[128 = 0]

[133 144 206 147 131 162 182 124 113 114 131 137 165 103 121 132 128 110
 190 164 122 143 112 109 114 142 177  99 101 116 178 113 152 126  79   4
 131 143 111 145 137 141 120 146  95 110 125 118 143 131 112 147 142 104
  94  92 127 110 126 114 107 117 141 127 142 131 140 137 154 178 104 138
 128 121 149 145 124 145 120 118 127 156 133 102 130 136 125 121 156 134
 149 121  98 121  72 106 149 109  97 124 152 144 118 127 181 137 100  55
 126 153 132 121 119 131  82 139  58 134 158 113 135 124  88 129 131 165
  85 139 130 134 104 136 108 131  85 145 151 136 143 149 137 150 118  99
 151 129 214 178 140 133  32 122 128 119 133 116 126 138 114 124 137 104
 134  97 133 139 121 107  87 120 144 119 124 145 252 117 124 143 125 100
 157 148 122 136 136 217  84 134 147 171 129 130 117 157 123 130 150 108
 155 113 121 125 103 140 183 123  97 145 115 126 120 158 128 119  92 143
 139 137 112 100 112  96 163 113  78 117 112] : JD.Pg
[133 132 121 118 147 129  73 127 150 122 136 136 118 126 162 161 167 136
  99 114 132 108 135 125 120 137 129 158 144 150 107 120 147 134 129 152
 137 102 110 132 124 137 145 108 158 139 100 166 129 140 160 142 119 112
 120 155 120 138 129 126 126 115 130 136 132 116 109 120 130 138 116 132
 133 139 132 130 136 162 129 133 171 136 115 135 134 137 145 135 139 131
 125 148 100 142 168 135 113 126 114 135 136 146 118 119 124 129 140 147
 127 123 114 132  80 116 149 121 145 129 119 136 130 129 142 116 130 110
 136 121 124 138 132  95 143 143 137 145 114 129  74 118 126 137 131 132
 157 117 100 116 130 140 191 121 153 129 127 137 123 119 139 130 140 129
 124  96 129 124 146 107 161 119 119  99 123 110  89 125 138 124 141 148
 113 143 134 145 138 223 115 126 115 111 130 140 129 127 119 118 145 148
 110 134 128 100 148 114  50 126 140  80 134 128 124 118 122 121 161 143
 131 118 145 151 151 132 114 120 138 141 152] : RP.GB
[132 152 217 151 115 155 167 139 112 142 141 118 160 107 134 139 143 101
 248 105 140 174 125  93 151 158 189  80 202  91 175 136 129 116 138   4
 115 154 144 118 121 122 128 139 114 109 121  42 136 157 103 130 137 130
 100 117 131 114 138 139 109 120 127 116 164 126 156 147 152 161  99 121
 124 120 135 131 116 158 102  93 122 150 145  88 153  99 125 135 162 141
  90 162 125 108  62 144 144  98 102 137 156 164 124 148 180 147 111  54
 126 158 149 100 151 109  69 121  47 110 108 118 148 173  76 133 167 161
  98 104 130 112 105 137  50  90 102 157 144 119 148 158 132 159 117  94
 134 136   4 164 133 122   4 116 114 101 120 136 115 147 128 130 137 120
 114 105  78 138  93 122 146 111 147 159 110 130 210 107 120 141 118  75
 222  93 154 147 139 190 114 145 170 163 135  64 120 140 139 139 134 117
 144 124 115 180 118 182 217 121  74 163 133 128 137 106 147 106 119 158
 176 128  97 130 127 113 137 138  68 119 150] : JD.JC
[134 134 110 118 136 119  74 126 146 140 140 139 102 118 122 139 134 133
 147  87 103 139 132 154 194 127 145 148 113 167 107 161 139 140 153 146
 113 152 134 117 137 140 154 129 167 130 132 136 136 138 146 115 145 116
 124 128 124 166 128 117 115 132 133 120 127 124 140  99 130 140 114 133
 133 139 120 124 151 145 145  89 154 127 111 161 173 117 162 152 135 131
 132 126 134 127 120 120  97 110 140 135 123 163 117 136 124 119 134 173
 125 121 122 135 161 135 150 128 169 133  87 129 147 120 130 131 118 115
 110 109 152 118 127 107  67 139 156 127 135 140 102 136 149 137 132 144
 127 128 111  93 158 125 172 105 140 131 115 146 126 114 133 135 116 141
 124 124 138 124 121 135 218 125  81 142 130 104 105 124 136 118 128 119
 156  74 148 126 128 102 129 102 113  78 130 125 136 137 121 128 153 122
 114 124 123 130 142 154  98 123 112 126 140 105 125 113 137 116 138 138
 125 117 143 193 139 122  99 127 121 134 139] : RP.GB
[149 128 166 147 133 161 149 129 124 125 128 117 144 110  97 127 128 127
 158 157 178 127 134  97 100 140 156  99 102 136 121  88 162 133 112  30
 143 132 128 146 139 141 135 127  94  89 116 146 128 134 117 126 117 139
 113  87 124 101 124 117 118 132 133 121 114 113 136 134 159 164 102 125
 132 129 133 138 135 185 138 147 124 125 130  95 115 154 106 114 142 124
 140 125  26 110 126 122 105 137  85 133 176 135 112 117 156 140 148 111
 129 138 135 122 128 119 112 157  86 122 180 103 103 146 113 119 117 133
 137 136 131 151 105 124 161 146  94 142 136 139 117 111 128 134 136 130
 137 122 100 165 126 133 106 128 136 127  94 101 125 201  95 103 128 124
 138 103 149 136 138 117 104 133 133 118 132  97 182 100 136 148 133 141
  88 192 109 150 132 224  85 155 152 153 130 133 127 143 136 127 136 110
 128 118 116 109  92 145 195 122 129  84 115 156 117 152 139 139 129 134
 135 136 118  90 132 121 144 147 133 137 140] : RL.Tn
[141 130 155 142 135 148 132 124 121 128 129 114 132 115  88 137 134 119
 137 162 172 105 138  76  93 146 125 108  86 130 128  84 165 130 105  76
 147 120  73 145 134 148 133 111  89 116 116 160 127 130 147 123 125 150
 111  86 125  81 129 133 142 128 126 126 117 131 133 146 150 151 129 130
 133 119 138 134 134 195 109 162 124 116 120  94 106 154 119 110 130 115
 137 115  23 121 109 108 110 149  89 132 170 109 123 100 152 143 131 120
 113 149 137 125 127 121 109 150  97 115 184 118  96 138 118 112 131 139
 139 132 127 154 113 126 201 112 112 148 131 138  89 100 138 118 128 152
 143 126  90 169 140 132 139 141 129 131 105 117 139 165 113 123 136  96
 142 115 132 146 130 132  96 150 133 125 132 107 156 100 149 116 150 159
  70 179 112 152 141 219  89 146 151 158 142 146 108 143 133 128 120 108
 121 134 119 104  98 143 185 121 137  88 124 149 118 165 134 143 128 122
 135 110 117  91 149 128 137 128 162 143 138] : RL.Tn
[111 118  47 109 149  97  57 123 159 135 140 125 105 162 175 129 126 147
 109  91  20  91 114 165 150 104 102 163 116 174  94 175 104 137 128 202
 128 136 119 138 140 103 145 130 190 121 140 140 124 120 150 112 125  40
 153 162 132 207 112 105 117 117 123 138 132 113 108  78 113 122  99 125
 126 142 119 105 138 201 171  76 175 137  90 214 175 129 151 167 135 122
 123 105 145 152 148 132 120  97 167 135  82 164 144 140  93 108 126 163
 125 128 109 173 100 160 167 133 159 143  71 139 157 110 148 133 112  86
  79  99 141 101 117 106  52 149 152 129 124 101  71 121 140 123 125 139
 152 122  63  87 132 133 174  81 142 145 127 154 124  78 135 147 128 163
 110 141 164 112 114 112 225 120  47 109 133  60  15 155 119 126 140  73
 131  48 160 120 123 112 132  90  72  28 127 122 140 141 107 102 167 118
  94 152 143 130 183 186   4 142 141 117 142  68 118  96 148 112 139 141
 103 110 144 215 127 158  90 101 139 112  97] : RP.FJ
[117 109  95  87 121  81  98 121 133 124 118 142 137 136 196 128 121 135
  74  74  25  88 114 167 142  88 104 166 101 128 124 174 124 128 110 225
 115 140 156 120 136 130 133 130 179 143 153 148 125 128 103 125 130  93
 152 200 134 141 131 138 131 122 113 131 164 126 106 144  88  90 137 126
 125 137 126 122  89  23 140 117 152 132 117 142 163 117 156 147 137 140
 122 104 212 150 142 120 169 120 144 125  56 166 132 119  91 107 131 151
 129  98 106 210  96 131 122 108 130 137  75 152 148 106 157 166 114 127
  74 119 121 112 144 123  48 111 172 128 135 116 103 162 128  99 122 108
 139 145 252 127 130 134 149 149 133 134 172 137 135  81 173 115 145 111
 107 148 154 116 139 117 128 137 156 103 103 140 117 206 112 131 114 132
 155  84 128  98 130 107 173 117  87  79 114 167 149 170 111 133 129 124
 121 130 159 111 175 108   4 140  98 173 125  89 141 115 114 118 149 139
 115 136 142 175 105 121 146  64  97 112  98] : RP.Hn
[131 123 252 154 123 128 196 128 111 140 117 127 191 102 124 141 124 124
 227 141 174 184 120 122 111 142 156  74 109 102 158 128 167 110 135  91
 122 142 170 122 133  91 136 124 104 138 130 106 139 140 105 125 124 155
 117  89 113  87 144 139 141 151 133 121 143 136 164 151 141 142 158 132
 122 116 155 130 116  74  97 176 107 124 127  52 165 119 123 100 146 127
 139 151  96 105  71 101 148 134  81 148 141 139 133 117 164 136 112 141
 122 138 166 122 227 101  92 125  63 123 134 118 122 143  92 116 170 182
 132 132  99 144 128 164  92  80  90 120 161 146 184 150 137 135 122  88
 101 123 252 171 136 136  25 169 115 136 139  91 118 161 142 128 126  63
 129 111  85 141 150 163  77 133 182 162  90 215 241 143 138 154 117 173
 134 160  82 175 176 163 115 183 143 185 116  98 132 135 140 138 120 130
 167 112  89 128  94 126 214 121  96 189 127 141 128 160 123 129 121 136
 148 133 123 107 138  81 173 102 102 119 143] : JD.Pg
[123 138 225 130 143 148 157 124 117 148 146 107 184 122  96 155 123 119
 252 111 173 149 133  90 147 152 160  86 238 101 152 151 136 112 155  23
 118 140 132  96 119 130 136 121 113  99 116  57 129 151 153 132 105 161
 102  88 158 112 144 128 119  94 133 100 139 125 134 160 145 190 114 128
 142 146 130 127 142 210  93 125 130 142 122  93 149 112 122 138 165 127
 106 188  58 109  75 179 118 126  79 114 177 177 134 149 192 157 117 111
 117 175 144 125 178  96  63 145  43 118  87  96 130 196  69 120 196 142
 124  81 130 157  93 117  60  68  95 127 133 108 137 141 106 151 118 127
 115 112   4 187 138 134   4 127 127 109  92 129 110 119 120 134 118 112
 111  99  87 150 105 138 179 120 145 169 105 126 100  85 136 145 133 118
 189 106 147 173 145 220  70 145 190 151 150  54 130 105 147 136 149 129
 122 122 105 157 112 224 221 117  93 131 162 114 118 123 122 134 152 183
 165 125 106 141 156 121 140 147 125  93 187] : JD.JC
[138 128 215 145 155 168 149 133 122 143 136 125 152 116 110 137 137 114
 175 156 130 111 143  92 120 141 166 101 126 151 165  82 145 132 109  18
 136 128 100 142 142 137 116 130  70 109 121 113 139 135 113 131 111 111
  94  44 126 122 121 100 117 152 130 127 119  98 138 114 167 183  97 129
 131 134 135 121 154 251 112 136 138 127 115 122 134 139 123 128 156 119
 134 124  47 108 105 134 118 138  90 121 186 154 119 129 169 131 106  96
 129 160 141  61 133 125 113 161  56 121 158 111 141 129  96 119 152 131
 114 121 139 150  91 128 168 139 110 145 145 134 139 123 139 146 132 165
 150 135   4 138 136 136  56  90 132 115  92 118 129 148 109 139 126 147
 120 108 138 132 127 133 137 129 110 154 121 100 155  83 121 146 124  92
 114 127 132 172 131 252  53 153 158 139 146  95 122 128 117 112 132 104
 119 135  84  96 112 170 198 116 123  88 120 122 113 174 136 125 113 122
 147 123 104 101 136 114 143 142 152 147 158] : JD.Pg
[113 116  86 111 149  92  61 126 145 124 125 155 153 141 160 124 140 115
  89  77  61  91 135 132 152 120 130 169 107 150 111 143 124 139 147 152
 125 144 116  96 128 165 147 129 157 127 128 137 121 132 142 122 114 122
 124 158 131 164 109 124 110 113 126 140 130 116 111 108 117 132 136 120
 147 147 115 108 146 148 164  94 151 136 116 183 165 135 145 141 159 124
 110 119 171 132 155 135 157 114 155 123 102 218 136 151 123 116 114 159
 125 134 137 161 112 151 134 123 162 129 101 142 159 119 152 151 109 103
  73 114 139 120 129 111 100 146 172 134 137 110  91 129 137 121 178 155
 152 127  82 112 130 122 179 101 137 138 136 168 120 107 145 133 119 150
 109 131 159 117 149 109 177 124  91 123 114  85  53 148 125 106 127 103
 173  69 151 120 109 120 114 115 119  80 136 128 148 135 120 114 132 126
 109 142 149 107 163 200  44 136  92 106 133  94 127 120 137 117 137 122
 108 112 139 192 137 126  90 103 109 128 150] : RP.Hn
[138 118 252 158 135 174 165 117 107 131 134 140 191  96 102 136 110 114
 218 142 156 149 119  78 110 150 180  96 104 133 180  86 163 122 136   4
 136 145 121 117 154 139 150 114  99 114 139 118 139 147 103 142 104 154
 103  72 130  84 139 126 123 132 139 116 140 116 150 157 159 169 129 134
 125 139 137 123 135 147  96 145 125 151 117  93 159 139 104 104 182 135
 141 134  33 138  91 130 153 134  68 123 177 192 108 137 174 133 103 125
 117 160 146 118 192 122  51 142  45 115 170 115  94 169 104 132 144 159
 108 120 119 160 104 121 108 110 126 154 159 159 115 149 133 148 121 112
 140 130 152 189 124 135  37 141 138 130 137 113 115 172 124 163 132 118
 114  86 108 151 156 117 104 132 166 157  81 144 236 108 121 137 123 148
 178 155 114 183 168 252  55 185 175 181 133 123 131 157 119 140 129 111
 140 118 115 119 104 178 198 133  74 133 131 158 113 171 133 135 131 142
 151 149  95 101 144  84 140 107  93 132 172] : RL.Tn
[128 133 200 151 143 154 163 131 114 136  96 121 179 111 108 139 134 125
 243 119 161 168 142 100 129 173 190  88 196 110 169 122 130 112 148   4
 122 144 122  93 106 124 136 139 105 109 125  42 146 151 111 130 105 178
 107  94 130 107 144 132 120 128 134 139 149 124 149 158 137 162 120 123
 122 142 135 110 125 143  87 117 119 154 144 111 148  72 120 127 165 150
 118 167 111 107  72 145 153 123 115 124 165 190 127 166 176 150 110  94
 119 162 155 111 171 127  65 113  67 115 124 127 132 178  76 127 191 156
 103 118 135 149  95 149  94 112  94 127 140 138 138 147 125 155 123 105
 128 109   4 171 130 136   4 113 112  95 106 131 127 122 110 122 124 127
 117  91  98 132 124 122 135 124 139 175 134 148 168  92 133 130 131 108
 234 104 147 145 143 170 100 135 184 179 133  83 127 137 150 124 132 122
 153 123 116 162 112 184 242 137  56 133 132 132 132 123 126 120 117 144
 166 127  89 137 130  93 126 142  65 130 183] : JD.Hs
[107 125  58  92 138 100  75 127 132 139 125 128 117 147 135 136 122 120
 149  97  87 128 119 147 149 112 108 144 133 158  87 156 104 133 154 167
 101 129 120 100 111 145 132 125 157 128 137 107 131 116 144 107 119 128
 133 122 140 165 124 110 111 125 117 130 125 127 123  77 125 130 125 119
 131 144 116 120 151 153 153  90 146 103 117 164 162 114 144 140 131 105
 106 130 133 137 150 119 109 129 139 113 100 157 143 146 102 116 127 173
 123 145 131 164 175 148 154 114 174 121  85 134 148 128 140 123 132 106
 115  94 151 149 130 103  71 129 151 123 131 135 116 119 121 126 122 142
 101 123   4 110 132 116 149  98 127 130 155 145 125  89 158 128 101 148
 118 142 135 114 112 131 207 128 108 145 138  80  46 129 120 133 137  93
 156  69 145 111 112  31 146 106 109  68 137 111 129 122 131 131 149 128
 110 116 131 153 152 207 136 130 147 126 135  96 136 109 136 121 152 139
 108 115 142 189 128 133  87 143 153 132 132] : RP.GB
[ 98 135  95 106 143 114  78 135 146 115 132 139  85 140 137 131 116 127
  59 114 105  87 130 125 146  95 112 164 155 154  97 133 109 147 113 175
 131 104  99 125 139 137 127 128 123 142 114 137 122 118 146 124 125 115
 136 130 126 180 129 125 115 123 125 127 122 126 129 104 121 126 117 128
 130 138 114 105 140 193 146 108 139 122 121 174  90 143 149 152 126 121
 104 124 157 150 181 139 115 137 156 122 129 149 110 138 121 125 129 141
 130 131 117 156  90 138 168 127 170 130 121 131 138  97 155 136 118  79
 124 125 133 121 120 110 154 152 161 127 116 116 115 109 126 116 128 156
 144 126   4 103 128 129 198  89 133 128 130 158 128 110 128 131 131 151
 130 135 158 117 120 116 160 125  53 111 154  97  35 109 122 107 122 105
  98  83 145 134 110 138 122 100 128  87 134 136 133  97 122 119 123 140
 103 141 141 106 135 128  51 101 153  74 135 107 138 112 103 119 147 113
 111 114 127 155 139 150 101 135 148 146 140] : RP.GB
[132 115  49 110 136 113 114 131 133 140 126 123 128 145 149 127 118 138
 106 104  60 131 136 154 164 134 108 132 103 157 113 163  96 151 146 184
 101 145 143 116 114 132 141 136 144 127 143  96 122 130 131 113 114 118
 137 108 133 180 120 108 115 137 132 148 136 127 130  84 113 122 126 119
 125 138 107 113 128 145 166  77 138 119 102 179 177 120 147 141 132 117
  97 109 175 155 148 104 138 118 177 131  83 165 129 152  97 113 114 174
 125 141 123 167 193 156 147 119 172 142  75 136 152 112 144 130 123 113
  85 116 161 100 133 119  52 138 171 111 136 128 132 121 138 109 123 154
  95 122  64 101 141 121 146 100 133 134 124 154 128 100 131 128 104 157
 116 157 119 120 100 137 203 139  91 155 147  95  65 136 126 126 133  77
 167  49 142 102 112   4 156  92 101  57 132 116 137 126 134 116 150 129
 115 121 126 154 145 173 128 140 131 162 130  88 127 105 135 110 131 125
 107 105 135 191 122 149  99 129 138 122  92] : RP.Hn
[134 138 227 174 131 165 194 121 125 125 145 120 207  98 134 129 116 105
 252 139 127 156 117  92 128 135 184  60 157 104 205 120 156 108 141   4
 132 167 131 140 146 132 135 130 105 101 126  54 146 156 130 147  97 109
  84  89 140 120 138 114 112 116 141 120 164 124 147 150 164 167  87 137
 125 133 130 139 121 189  87 108 140 171 122  88 166 109 126 132 174 124
 143 142  86 110  42 150 144  97  73 135 163 176 123 147 197 136  89  43
 123 165 150 119 135 116  46 156  21 114 124 117 151 163  54 130 160 163
  81 108 137 146  98 139  59 104  94 126 155 126 135 164 132 169 120 127
 149 121  33 210 125 128   4 123  98 107 106 112 119 134 118 146 133 121
 109  93 107 162 138 118 123 127 154 151 114 121 224 118 135 139 125  82
 214 115 148 151 174 252  66 181 159 165 120  96 132 159 130 125 160 101
 150 119 105 161 119 199 234 122  61 166 141 114 124 123 124 109 106 159
 168 128  83 126 122 103 147 129  70 114 145] : JD.Hs
